Below is a small trained network, with its code and all its weights. Each question gives an input and a class and asks what happens when units are switched off, that is, made to give their printed mean instead of their output.

import numpy as np


def w(rows, s, z=0):
    codes = np.array(rows[::2]) - 128.0
    scale = np.full(codes.shape[1], s)
    scale[-1] = z or s
    return codes * scale


def f(y):
    return np.maximum(y, 0)


def log_softmax(a):
    a = a - a.max(-1, keepdims=True)
    return a - np.log(np.exp(a).sum(-1, keepdims=True))


def net(x, mask):
    res = np.array(x, float).reshape(1, 5) / 4 @ E
    y = f(res @ A[0][:, :-1].T + A[0][:, -1])
    res = res + np.where(mask, y, B[0][:, -1]) @ B[0][:, :-1]
    return log_softmax(res[-1] @ U[:, :-1].T + U[:, -1])


A, B = {}, {}
E = w([
[126,127,58,104,68,139,100,24],'x0',
[91,157,133,59,97,2,65,152],'x1',
[37,74,148,58,121,190,151,144],'x2',
[191,10,103,89,148,131,76,158],'x3',
[190,184,142,24,151,132,183,116],'x4',
],0.0073)
A[0] = w([
[118,135,131,110,116,77,121,136,24],'N0',
[149,155,125,104,135,130,153,111,98],'N1',
[115,149,126,100,134,104,101,131,50],'N2',
[71,122,144,89,121,169,151,135,26],'N3',
[177,122,115,157,117,211,170,98,50],'N4',
[90,143,126,72,112,30,83,136,17],'N5',
[126,144,127,94,114,92,113,134,228],'N6',
[108,109,156,172,143,109,134,187,73],'N7',
[55,96,132,77,128,152,148,136,34],'N8',
[92,97,122,204,120,105,104,121,69],'N9',
[172,127,132,166,150,217,159,109,61],'N10',
[191,156,123,165,126,100,117,120,2],'N11',
[208,179,134,21,136,145,181,105,28],'N12',
[139,124,78,96,83,141,104,1,76],'N13',
[51,250,126,166,110,134,181,94,61],'N14',
[236,177,118,190,134,70,111,111,111],'N15',
[72,120,130,72,141,169,137,136,155],'N16',
[167,145,179,126,162,123,170,233,116],'N17',
[64,93,104,194,103,119,89,93,93],'N18',
[221,18,100,85,129,124,95,149,47],'N19',
],0.015,0.0047)
B[0] = w([
[119,92,89,178,164,129,106,85,161],'N0',
[139,144,141,143,121,169,136,147,168],'N1',
[127,112,98,175,130,104,120,105,157],'N2',
[137,50,86,103,118,127,86,95,169],'N3',
[77,121,111,189,125,88,171,107,211],'N4',
[89,100,94,224,153,100,162,85,228],'N5',
[86,161,172,138,86,105,218,171,209],'N6',
[137,188,79,122,143,146,106,98,172],'N7',
[160,54,92,92,111,147,117,97,182],'N8',
[150,135,123,164,126,196,133,163,178],'N9',
[87,108,115,194,122,69,173,127,214],'N10',
[159,39,76,116,135,146,81,75,172],'N11',
[172,142,105,202,122,234,95,193,250],'N12',
[114,219,66,57,156,94,105,96,225],'N13',
[152,120,237,123,166,88,68,110,241],'N14',
[114,56,139,36,63,153,169,139,247],'N15',
[127,106,155,72,68,136,177,150,198],'N16',
[117,213,76,86,140,115,109,87,222],'N17',
[161,160,113,150,119,203,119,177,195],'N18',
[142,134,252,135,152,101,77,103,242],'N19',
],0.027,0.011)
U = w([
[67,97,133,207,135,94,181,97,126],'0',
[149,115,254,126,160,110,62,96,104],'1',
[141,41,126,59,70,152,136,99,132],'2',
[164,150,132,173,122,211,111,173,140],'3',
[108,215,92,70,153,109,104,83,112],'4',
[109,145,191,83,99,114,193,173,251],'5',
[142,104,138,104,173,96,157,191,94],'6',
],0.0081,0.011)

Each question gives the input, the list of numbers given to net, and the class t.
The units are the neurons (one row each of A and B). Each row of codes is followed by its name. A weight is (code - 128) times the scale printed after its matrix; where a second scale follows, it is the last column's (A, B and U).
mask holds one flag per neuron, in row order. A switched-off neuron (its flag False) gives its mean, the last column of its row in B, instead of its output. The means were averaged over made-up inputs and are rounded, as every weight is.
A unit's drop is (log p(t) with every unit on - log p(t) with that unit switched off) / (log p(t) with every unit on - log p(t) with every unit switched off).
The circuit of an input: a set's keep is (log p(t) with only the set's units on - log p(t) with every unit switched off) / (log p(t) with every unit on - log p(t) with every unit switched off). Starting from the 12 units with the biggest drops (on a tie, the unit counted first), units are removed one at a time, each time the one whose removal leaves the highest keep (on an exact tie, the one counted first), for as long as the keep stays at least 0.8.
circuit, biggest first: the units of the circuit, biggest drop first
k most important neurons: the k neurons with the biggest drops, biggest first
drop when u is switched off: that unit's drop, to one decimal
input [-7,-6,0,4,4], class 4: circuit, biggest first : [N17]
input [-3,7,2,7,3], class 0: 2 most important neurons : [N5, N14]
input [-5,-5,8,-5,7], class 2: 2 most important neurons : [N3, N16]
input [0,-7,8,-2,2], class 2: 2 most important neurons : [N8, N16]
input [-8,3,-5,-7,2], class 4: 3 most important neurons : [N17, N19, N7]
input [-8,5,6,-4,-1], class 4: 2 most important neurons : [N17, N15]
input [5,-2,-2,0,4], class 4: 2 most important neurons : [N13, N18]
input [-7,1,8,-8,6], class 1: 3 most important neurons : [N14, N15, N11]
input [-3,8,-8,0,1], class 0: 3 most important neurons : [N5, N6, N0]
input [4,-7,-1,8,8], class 1: 2 most important neurons : [N19, N5]
input [-8,6,4,3,6], class 4: 2 most important neurons : [N17, N10]
input [2,-6,5,6,8], class 3: 3 most important neurons : [N12, N14, N5]
input [-5,-8,-3,-2,8], class 0: 4 most important neurons : [N10, N4, N18, N9]
input [-4,-2,-3,-3,-5], class 3: circuit, biggest first : [N9]
input [-6,7,3,1,6], class 0: 2 most important neurons : [N5, N13]
input [-2,5,-4,-8,8], class 1: 2 most important neurons : [N14, N18]
input [-8,2,6,0,-8], class 3: 4 most important neurons : [N13, N9, N18, N15]
input [-4,-7,4,8,-7], class 1: drop when N19 is switched off : 4.9
input [-7,6,6,-5,8], class 3: drop when N13 is switched off : 0.3
input [-1,8,0,-3,3], class 0: drop when N15 is switched off : 0.0
input [-1,-4,-4,7,7], class 1: circuit, biggest first : [N19]
input [-6,-2,1,-3,4], class 4: drop when N17 is switched off : 1.2
